[[137 130 127 126]
 [118 146 136 153]
 [132 130 127 125]
 [138 131 128 125]
 [127 125 124 133]
 [132 129 125 128]
 [134 128 125 128]
 [137 135 131 124]
 [126 135 129 134]]
=>
[[137 118 132 138 127 132 134 137 126]
 [130 146 130 131 125 129 128 135 135]
 [127 136 127 128 124 125 125 131 129]
 [126 153 125 125 133 128 128 124 134]]

[[131 141 102 145 126 106 137 130 119 136 115 141 124 134 135]
 [119 121 152 118 135 143 139 126 134 130 128 118 138 119 122]
 [141 130 104 133 115 118 100 131 124 119 134 133 112 139 135]
 [123 143 110 146 133 106 157 129 119 144 107 140 132 130 132]]
=>
[[131 119 141 123]
 [141 121 130 143]
 [102 152 104 110]
 [145 118 133 146]
 [126 135 115 133]
 [106 143 118 106]
 [137 139 100 157]
 [130 126 131 129]
 [119 134 124 119]
 [136 130 119 144]
 [115 128 134 107]
 [141 118 133 140]
 [124 138 112 132]
 [134 119 139 130]
 [135 122 135 132]]

[[123 127 129 130 123 104 123 146 127 146 128 127]
 [122 127 127 130 122 103 122 149 127 148 127 127]
 [144 120 111 140 143 128 143 129 120 129 107 121]
 [144 121 111 140 144 128 144 129 121 129 108 121]
 [113 136 148 115 113 128 114 127 135 127 153 135]
 [139 127 124 128 139 150 139 107 127 108 125 127]]
=>
[[123 122 144 144 113 139]
 [127 127 120 121 136 127]
 [129 127 111 111 148 124]
 [130 130 140 140 115 128]
 [123 122 143 144 113 139]
 [104 103 128 128 128 150]
 [123 122 143 144 114 139]
 [146 149 129 129 127 107]
 [127 127 120 121 135 127]
 [146 148 129 129 127 108]
 [128 127 107 108 153 125]
 [127 127 121 121 135 127]]

[[128 140]
 [125 125]
 [108  99]
 [108 104]
 [128 147]
 [124 129]
 [130 139]
 [127 125]
 [115 114]
 [121 146]
 [127 139]]
=>
[[128 125 108 108 128 124 130 127 115 121 127]
 [140 125  99 104 147 129 139 125 114 146 139]]

[[127 115 104 127 127 137 132 102]
 [132 112 124 132 134 144 151 124]
 [128 147 134 128 128 114 109 134]
 [113 135 125 112 107 134 122 125]]
=>
[[127 132 128 113]
 [115 112 147 135]
 [104 124 134 125]
 [127 132 128 112]
 [127 134 128 107]
 [137 144 114 134]
 [132 151 109 122]
 [102 124 134 125]]

[[119 118 121 123 125 118]
 [134 131 137 141 136 131]
 [121 126 119 109 117 126]
 [130 140 133 121 131 140]
 [125 134 135 132 141 134]
 [129 136 135 131 138 136]
 [139 136 143 151 147 136]
 [122 112 122 130 122 112]
 [142 145 140 135 135 145]
 [132 139 134 131 134 139]
 [127 136 128 122 130 136]]
=>
[[119 134 121 130 125 129 139 122 142 132 127]
 [118 131 126 140 134 136 136 112 145 139 136]
 [121 137 119 133 135 135 143 122 140 134 128]
 [123 141 109 121 132 131 151 130 135 131 122]
 [125 136 117 131 141 138 147 122 135 134 130]
 [118 131 126 140 134 136 136 112 145 139 136]]

[[132 134 107 151 122 131 141 146 112 152 108 125 129 148 136 127]
 [107 107 152 121 144 105 112 117 140 126 127 144 108 118 106 106]
 [116 114 108 146 146 117 128 139 122 151 116 143 120 139 122 123]
 [110 112 113 136 144 109 116 130 128 146 115 140 106 125 110 113]
 [123 120 138 115 151 124 119 120 151 112 149 149 136 121 122 137]]
=>
[[132 107 116 110 123]
 [134 107 114 112 120]
 [107 152 108 113 138]
 [151 121 146 136 115]
 [122 144 146 144 151]
 [131 105 117 109 124]
 [141 112 128 116 119]
 [146 117 139 130 120]
 [112 140 122 128 151]
 [152 126 151 146 112]
 [108 127 116 115 149]
 [125 144 143 140 149]
 [129 108 120 106 136]
 [148 118 139 125 121]
 [136 106 122 110 122]
 [127 106 123 113 137]]

[[130 108 134 128 128 124 130 132 135]
 [137 106 122 124 126 123 131 134 137]
 [142 117 133 120 123 125 131 134 133]
 [138 106 126 123 126 122 130 134 137]
 [117 128 136 130 133 120 119 120 132]]
=>
[[130 137 142 138 117]
 [108 106 117 106 128]
 [134 122 133 126 136]
 [128 124 120 123 130]
 [128 126 123 126 133]
 [124 123 125 122 120]
 [130 131 131 130 119]
 [132 134 134 134 120]
 [135 137 133 137 132]]

[[109 148 130 128 143 144 106 121 139 134 123 125 118 131 129]
 [138 119 119 132 133 128 157 138 140 136 154 127 135 133 123]]
=>
[[109 138]
 [148 119]
 [130 119]
 [128 132]
 [143 133]
 [144 128]
 [106 157]
 [121 138]
 [139 140]
 [134 136]
 [123 154]
 [125 127]
 [118 135]
 [131 133]
 [129 123]]
---
[[107 112 111 139 116 132 143 108 116 112 112 134]
 [119 120 145 109 157  99 139 116 147 111 120 139]
 [110 109 130 124 147 102 152 116 130 110 117 156]
 [113 117 106 153 102 144 135 108 103 102 114 135]]
=>
[[113 110 119 107]
 [117 109 120 112]
 [106 130 145 111]
 [153 124 109 139]
 [102 147 157 116]
 [144 102  99 132]
 [135 152 139 143]
 [108 116 116 108]
 [103 130 147 116]
 [102 110 111 112]
 [114 117 120 112]
 [135 156 139 134]]

[[127 127 129 129]
 [112 130 118 124]
 [109 138 114 130]
 [135 129 133 138]
 [138 119 138 129]
 [112 129 118 123]
 [137 127 135 137]
 [107 140 112 131]
 [134 124 134 131]
 [130 128 130 132]
 [137 126 135 136]
 [114 125 119 121]]
=>
[[114 137 130 134 107 137 112 138 135 109 112 127]
 [125 126 128 124 140 127 129 119 129 138 130 127]
 [119 135 130 134 112 135 118 138 133 114 118 129]
 [121 136 132 131 131 137 123 129 138 130 124 129]]

[[130 105 130 152 124]
 [128 126 127 129 107]
 [128 151 128 107 118]
 [127 125 128 130 152]
 [127 126 128 130 151]
 [129 142 129 114 106]
 [129 109 128 148 133]
 [128 126 128 130 111]
 [127 125 128 130 152]
 [127 127 128 128 148]
 [129 114 129 142 138]]
=>
[[129 127 127 128 129 129 127 127 128 128 130]
 [114 127 125 126 109 142 126 125 151 126 105]
 [129 128 128 128 128 129 128 128 128 127 130]
 [142 128 130 130 148 114 130 130 107 129 152]
 [138 148 152 111 133 106 151 152 118 107 124]]

[[126 124 122 128 129 128 126 133 137 128 140 120]
 [130 127 133 132 127 128 131 129 128 131 125 133]
 [133 109 119 117 139 134 136 143 152 157 157 100]]
=>
[[133 130 126]
 [109 127 124]
 [119 133 122]
 [117 132 128]
 [139 127 129]
 [134 128 128]
 [136 131 126]
 [143 129 133]
 [152 128 137]
 [157 131 128]
 [157 125 140]
 [100 133 120]]

[[106 128]
 [101 126]]
=>
[[101 106]
 [126 128]]

[[124 151 129 129 135 124 125 125 125 135]
 [129 120 127 138 126 126 131 128 124 144]
 [125 124 126 133 135 125 129 129 127 125]
 [130 109 123 121 126 130 127 126 129 120]]
=>
[[130 125 129 124]
 [109 124 120 151]
 [123 126 127 129]
 [121 133 138 129]
 [126 135 126 135]
 [130 125 126 124]
 [127 129 131 125]
 [126 129 128 125]
 [129 127 124 125]
 [120 125 144 135]]
